Here is a tiny trained network, its code and every weight. The questions are about switching its units off for an input and a class, where a switched-off unit gives its printed mean instead of its output.

import numpy as np


def w(rows, s, z=0):
    codes = np.array(rows[::2]) - 128.0
    scale = np.full(codes.shape[1], s)
    scale[-1] = z or s
    return codes * scale


def norm(h):
    return h / np.sqrt((h * h).mean(-1, keepdims=True) + 1e-5)


def f(y):
    return np.maximum(y, 0)


def log_softmax(a):
    a = a - a.max(-1, keepdims=True)
    return a - np.log(np.exp(a).sum(-1, keepdims=True))


def net(x, mask):
    res = np.array(x, float).reshape(1, 3) / 4 @ E
    u = 0
    for l in range(4):
        y = f(norm(res) @ A[l][:, :-1].T + A[l][:, -1])
        res = res + np.where(mask[u : u + 3], y, B[l][:, -1]) @ B[l][:, :-1]
        u += 3
    return log_softmax(norm(res)[-1] @ U[:, :-1].T + U[:, -1])


A, B = {}, {}
E = w([
[110,181,140,163,254,78,151,113],'x0',
[97,205,175,179,146,206,246,197],'x1',
[162,147,34,126,174,62,198,18],'x2',
],0.0075)
A[0] = w([
[173,67,156,129,66,109,15,102,204],'0.n1',
[50,110,61,123,176,17,198,3,153],'0.n2',
[160,164,175,108,58,174,193,135,3],'0.n3',
],0.0061,0.0015)
B[0] = w([
[33,56,2,81,55,146,122,149,243],'0.n1',
[229,114,234,199,144,102,80,74,255],'0.n2',
[177,48,120,175,73,219,225,174,182],'0.n3',
],0.0073,0.0067)
A[1] = w([
[23,228,152,95,223,69,114,186,4],'1.n1',
[3,138,163,108,244,88,148,171,38],'1.n2',
[203,212,83,86,27,160,193,180,79],'1.n3',
],0.0056,0.0025)
B[1] = w([
[77,187,182,117,166,9,137,156,172],'1.n1',
[142,93,187,55,117,66,95,201,180],'1.n2',
[91,50,254,180,164,169,126,191,251],'1.n3',
],0.0083,0.0029)
A[2] = w([
[186,166,108,155,254,158,140,107,11],'2.n1',
[193,167,127,129,185,103,158,128,8],'2.n2',
[71,131,150,66,101,96,112,175,223],'2.n3',
],0.0083,0.0017)
B[2] = w([
[17,177,112,245,60,63,215,50,215],'2.n1',
[22,254,157,182,143,147,120,155,197],'2.n2',
[158,220,53,93,126,121,83,159,253],'2.n3',
],0.0076,0.0044)
A[3] = w([
[60,223,189,162,236,221,182,158,44],'3.n1',
[171,224,201,180,218,115,154,133,7],'3.n2',
[124,116,193,158,118,198,225,255,41],'3.n3',
],0.0062,0.0014)
B[3] = w([
[166,61,72,114,110,132,73,85,216],'3.n1',
[54,191,84,125,172,162,89,89,202],'3.n2',
[206,80,202,15,156,215,254,118,253],'3.n3',
],0.0098,0.0068)
U = w([
[68,73,41,45,42,174,15,231,201],'0',
[171,38,234,71,82,254,252,221,157],'1',
[76,199,219,58,190,44,74,231,76],'2',
[228,76,118,66,98,41,42,17,85],'3',
[102,208,204,25,208,183,160,152,4],'4',
[77,211,170,202,186,55,151,39,253],'5',
],0.0082,0.0039)

Each question gives the input, the list of numbers given to net, and the class t.
The units are the neurons (one row each of A and B). Each row of codes is followed by its name. A weight is (code - 128) times the scale printed after its matrix; where a second scale follows, it is the last column's (A, B and U).
mask holds one flag per neuron, layer by layer. A switched-off neuron (its flag False) gives its mean, the last column of its row in B, instead of its output. The means were averaged over made-up inputs and are rounded, as every weight is.
A unit's drop is (log p(t) with every unit on - log p(t) with that unit switched off) / (log p(t) with every unit on - log p(t) with every unit switched off).
The circuit of an input: a set's keep is (log p(t) with only the set's units on - log p(t) with every unit switched off) / (log p(t) with every unit on - log p(t) with every unit switched off). Starting from all 12 units, units are removed one at a time, each time the one whose removal leaves the highest keep (on an exact tie, the one counted first), for as long as the keep stays at least 0.8.
units of the circuit, in order: the units of the circuit, biggest drop first
most important unit: the unit with the biggest drop
k most important neurons: the k neurons with the biggest drops, biggest first
drop of u: that unit's drop, to one decimal
input [0,-3,5], class 5: most important neuron	(0.n2)
input [-4,-1,-5], class 0: 3 most important neurons	(0.n1, 2.n3, 3.n3)
input [3,0,-7], class 2: units of the circuit, in order	(0.n3, 0.n2, 1.n1, 0.n1)
input [2,0,-3], class 2: units of the circuit, in order	(0.n2, 0.n3, 0.n1, 1.n1)
input [-2,8,8], class 5: units of the circuit, in order	(0.n1, 2.n1)
input [-4,-2,2], class 0: 2 most important neurons	(0.n1, 3.n3)
input [5,4,-1], class 2: 4 most important neurons	(1.n2, 0.n2, 1.n1, 0.n3)
input [8,5,-4], class 2: units of the circuit, in order	(1.n2, 1.n1)
input [3,6,2], class 5: 2 most important neurons	(0.n1, 2.n1)
input [4,-1,-2], class 2: 2 most important neurons	(0.n2, 1.n2)
input [-6,2,7], class 5: units of the circuit, in order	(3.n3, 3.n1)
input [4,3,-6], class 4: 3 most important neurons	(1.n1, 0.n1, 2.n3)
input [-6,-1,-1], class 0: 2 most important neurons	(0.n1, 3.n3)
input [-3,-1,6], class 5: most important unit	0.n1
input [2,1,-4], class 4: 4 most important neurons	(0.n1, 0.n2, 0.n3, 2.n3)
input [3,2,-5], class 4: 2 most important neurons	(0.n1, 0.n2)
input [-2,0,5], class 5: drop of 0.n1	0.1
input [5,-6,3], class 5: drop of 2.n2	0.1
input [2,-3,2], class 5: drop of 3.n1	0.1
input [6,4,-8], class 4: most important unit	1.n1
